Below is a small trained network, with its code and all its weights. Each question gives an input and a class and asks what happens when units are switched off, that is, made to give their printed mean instead of their output.

import numpy as np


def w(rows, s, z=0):
    codes = np.array(rows[::2]) - 128.0
    scale = np.full(codes.shape[1], s)
    scale[-1] = z or s
    return codes * scale


def f(y):
    return np.maximum(y, 0)


def log_softmax(a):
    a = a - a.max(-1, keepdims=True)
    return a - np.log(np.exp(a).sum(-1, keepdims=True))


def net(x, mask):
    res = np.array(x, float).reshape(1, 8) / 4 @ E
    y = f(res @ A[0][:, :-1].T + A[0][:, -1])
    res = res + np.where(mask, y, B[0][:, -1]) @ B[0][:, :-1]
    return log_softmax(res[-1] @ U[:, :-1].T + U[:, -1])


A, B = {}, {}
E = w([
[127,128,128,128,127],'x0',
[148,105,239,176,171],'x1',
[248,203,154,96,95],'x2',
[153,91,136,3,207],'x3',
[128,129,128,128,126],'x4',
[129,128,130,130,128],'x5',
[101,213,100,152,210],'x6',
[207,79,62,170,163],'x7',
],0.0055)
A[0] = w([
[131,141,130,170,123,95],'n0',
[134,157,107,165,112,122],'n1',
[155,98,108,135,141,97],'n2',
[148,51,168,115,64,80],'n3',
[67,164,180,81,95,79],'n4',
[88,150,152,100,104,86],'n5',
[63,129,159,103,110,112],'n6',
[79,166,136,79,87,165],'n7',
[8,32,97,137,166,69],'n8',
[115,180,172,84,109,124],'n9',
[205,203,145,99,85,86],'n10',
[102,109,123,133,138,75],'n11',
[144,143,140,114,95,147],'n12',
[140,117,126,83,160,77],'n13',
[126,120,125,87,164,78],'n14',
[81,177,100,146,222,103],'n15',
[138,87,135,121,90,186],'n16',
[115,122,130,110,120,254],'n17',
[108,101,142,67,144,134],'n18',
[119,157,111,213,51,70],'n19',
[124,131,85,102,114,86],'n20',
[125,121,139,42,182,93],'n21',
[108,148,118,187,73,54],'n22',
[101,154,160,109,114,98],'n23',
[154,107,243,176,192,147],'n24',
[133,120,127,107,148,83],'n25',
[184,183,136,125,127,92],'n26',
[127,136,103,91,146,92],'n27',
[95,159,29,57,46,123],'n28',
[212,189,147,87,100,76],'n29',
[148,118,132,76,158,90],'n30',
[133,106,128,96,78,113],'n31',
[121,151,113,113,186,131],'n32',
[137,89,130,59,165,81],'n33',
[181,92,88,149,126,128],'n34',
[129,45,137,91,51,88],'n35',
[150,115,101,88,158,123],'n36',
[130,152,44,98,128,147],'n37',
[117,160,122,135,158,186],'n38',
[131,117,133,74,143,83],'n39',
[127,209,117,160,152,138],'n40',
[138,193,119,132,184,96],'n41',
[195,74,53,179,182,95],'n42',
],0.011,0.0079)
B[0] = w([
[133,158,147,130,126,139],'n0',
[145,142,149,154,92,152],'n1',
[160,134,113,124,147,139],'n2',
[115,156,150,26,119,165],'n3',
[167,182,61,115,168,159],'n4',
[154,152,91,120,156,142],'n5',
[178,135,80,136,152,161],'n6',
[206,113,88,144,132,191],'n7',
[3,72,47,145,104,193],'n8',
[179,129,80,133,148,167],'n9',
[32,101,72,132,121,178],'n10',
[102,123,109,137,119,130],'n11',
[127,94,121,138,114,159],'n12',
[123,163,134,148,96,143],'n13',
[126,162,136,147,103,141],'n14',
[124,135,143,34,95,175],'n15',
[166,92,154,96,84,193],'n16',
[195,29,154,199,72,254],'n17',
[146,143,165,168,99,176],'n18',
[116,208,163,176,66,168],'n19',
[110,124,152,120,171,139],'n20',
[115,178,145,173,86,177],'n21',
[120,190,159,164,88,147],'n22',
[152,148,96,124,148,142],'n23',
[96,128,205,148,245,221],'n24',
[128,149,136,144,116,131],'n25',
[76,98,91,125,120,157],'n26',
[109,159,150,127,139,141],'n27',
[83,145,210,129,248,202],'n28',
[39,89,69,136,117,175],'n29',
[121,157,132,157,93,152],'n30',
[137,118,140,82,111,150],'n31',
[150,107,147,97,95,165],'n32',
[110,178,133,159,85,162],'n33',
[182,136,77,135,141,167],'n34',
[137,154,138,23,107,169],'n35',
[153,156,146,155,104,162],'n36',
[128,105,193,131,198,188],'n37',
[160,88,143,120,87,189],'n38',
[125,168,126,137,102,145],'n39',
[145,116,140,66,87,175],'n40',
[133,129,141,59,108,157],'n41',
[202,172,38,132,165,181],'n42',
],0.032,0.0079)
U = w([
[109,209,192,182,61,100],'0',
[29,72,85,120,121,105],'1',
[159,80,174,124,118,254],'2',
[140,120,187,1,102,77],'3',
[106,131,216,129,239,99],'4',
[196,158,65,130,170,98],'5',
],0.0065,0.0087)

Each question gives the input, the list of numbers given to net, and the class t.
The units are the neurons (one row each of A and B). Each row of codes is followed by its name. A weight is (code - 128) times the scale printed after its matrix; where a second scale follows, it is the last column's (A, B and U).
mask holds one flag per neuron, in row order. A switched-off neuron (its flag False) gives its mean, the last column of its row in B, instead of its output. The means were averaged over made-up inputs and are rounded, as every weight is.
A unit's drop is (log p(t) with every unit on - log p(t) with that unit switched off) / (log p(t) with every unit on - log p(t) with every unit switched off).
The circuit of an input: a set's keep is (log p(t) with only the set's units on - log p(t) with every unit switched off) / (log p(t) with every unit on - log p(t) with every unit switched off). Starting from the 12 units with the biggest drops (on a tie, the unit counted first), units are removed one at a time, each time the one whose removal leaves the highest keep (on an exact tie, the one counted first), for as long as the keep stays at least 0.8.
units of the circuit, in order: the units of the circuit, biggest drop first
most important unit: the unit with the biggest drop
top k neurons: the k neurons with the biggest drops, biggest first
drop when u is switched off: that unit's drop, to one decimal
input [-6,-8,-5,-7,-6,2,8,1], class 3: units of the circuit, in order => [n15]
input [6,-5,5,-6,-1,6,3,7], class 5: top 2 neurons => [n42; n34]
input [-7,-6,4,2,-5,-1,-6,7], class 5: top 2 neurons => [n42; n34]
input [-2,-3,7,-7,7,-6,8,0], class 3: top 2 neurons => [n40; n41]
input [-5,-7,-8,6,-8,3,-1,8], class 1: top 3 neurons => [n8; n24; n7]
input [-8,6,6,-2,-7,0,-2,-7], class 5: units of the circuit, in order => [n9; n4]
input [2,3,2,-1,-5,-1,1,5], class 5: units of the circuit, in order => [n42; n34]
input [-8,6,-3,2,-4,4,-8,8], class 3: top 3 neurons => [n3; n35; n16]
input [2,5,2,-5,6,0,6,-2], class 3: top 3 neurons => [n40; n15; n41]
input [-1,7,-8,-7,-5,4,-3,-4], class 1: top 2 neurons => [n8; n28]
input [-2,-7,8,-5,8,0,-3,4], class 1: top 3 neurons => [n10; n29; n24]
input [-3,7,3,-5,-6,-1,4,-8], class 5: units of the circuit, in order => [n4; n9]
input [4,2,1,-3,-6,-2,8,8], class 3: units of the circuit, in order => [n15; n40]
input [2,-8,6,-7,-2,2,-2,2], class 4: top 3 neurons => [n28; n37; n21]
input [-7,0,-4,-8,0,-3,-3,7], class 0: top neuron => [n19]
input [-3,7,-7,3,7,0,-6,8], class 5: top 3 neurons => [n42; n34; n28]
input [-3,-3,-5,7,-5,6,-4,-6], class 0: units of the circuit, in order => [n21; n33]
input [4,-8,-8,6,6,-7,3,-1], class 1: top 2 neurons => [n8; n24]
input [4,7,-7,-6,-2,-5,2,4], class 1: top 2 neurons => [n8; n28]
input [8,8,3,5,-2,-7,5,-3], class 4: top 2 neurons => [n24; n16]
input [5,-1,-3,4,-8,-3,3,-8], class 5: most important unit => n4
input [-6,-7,-2,-4,4,5,-5,-1], class 4: drop when n24 is switched off => -0.1
input [-4,-5,4,-6,8,-4,1,8], class 5: drop when n21 is switched off => 0.1
input [-1,5,3,-8,0,-3,-2,-4], class 0: drop when n19 is switched off => 0.6
input [3,7,-2,-2,-3,-2,-2,3], class 4: drop when n24 is switched off => 0.9
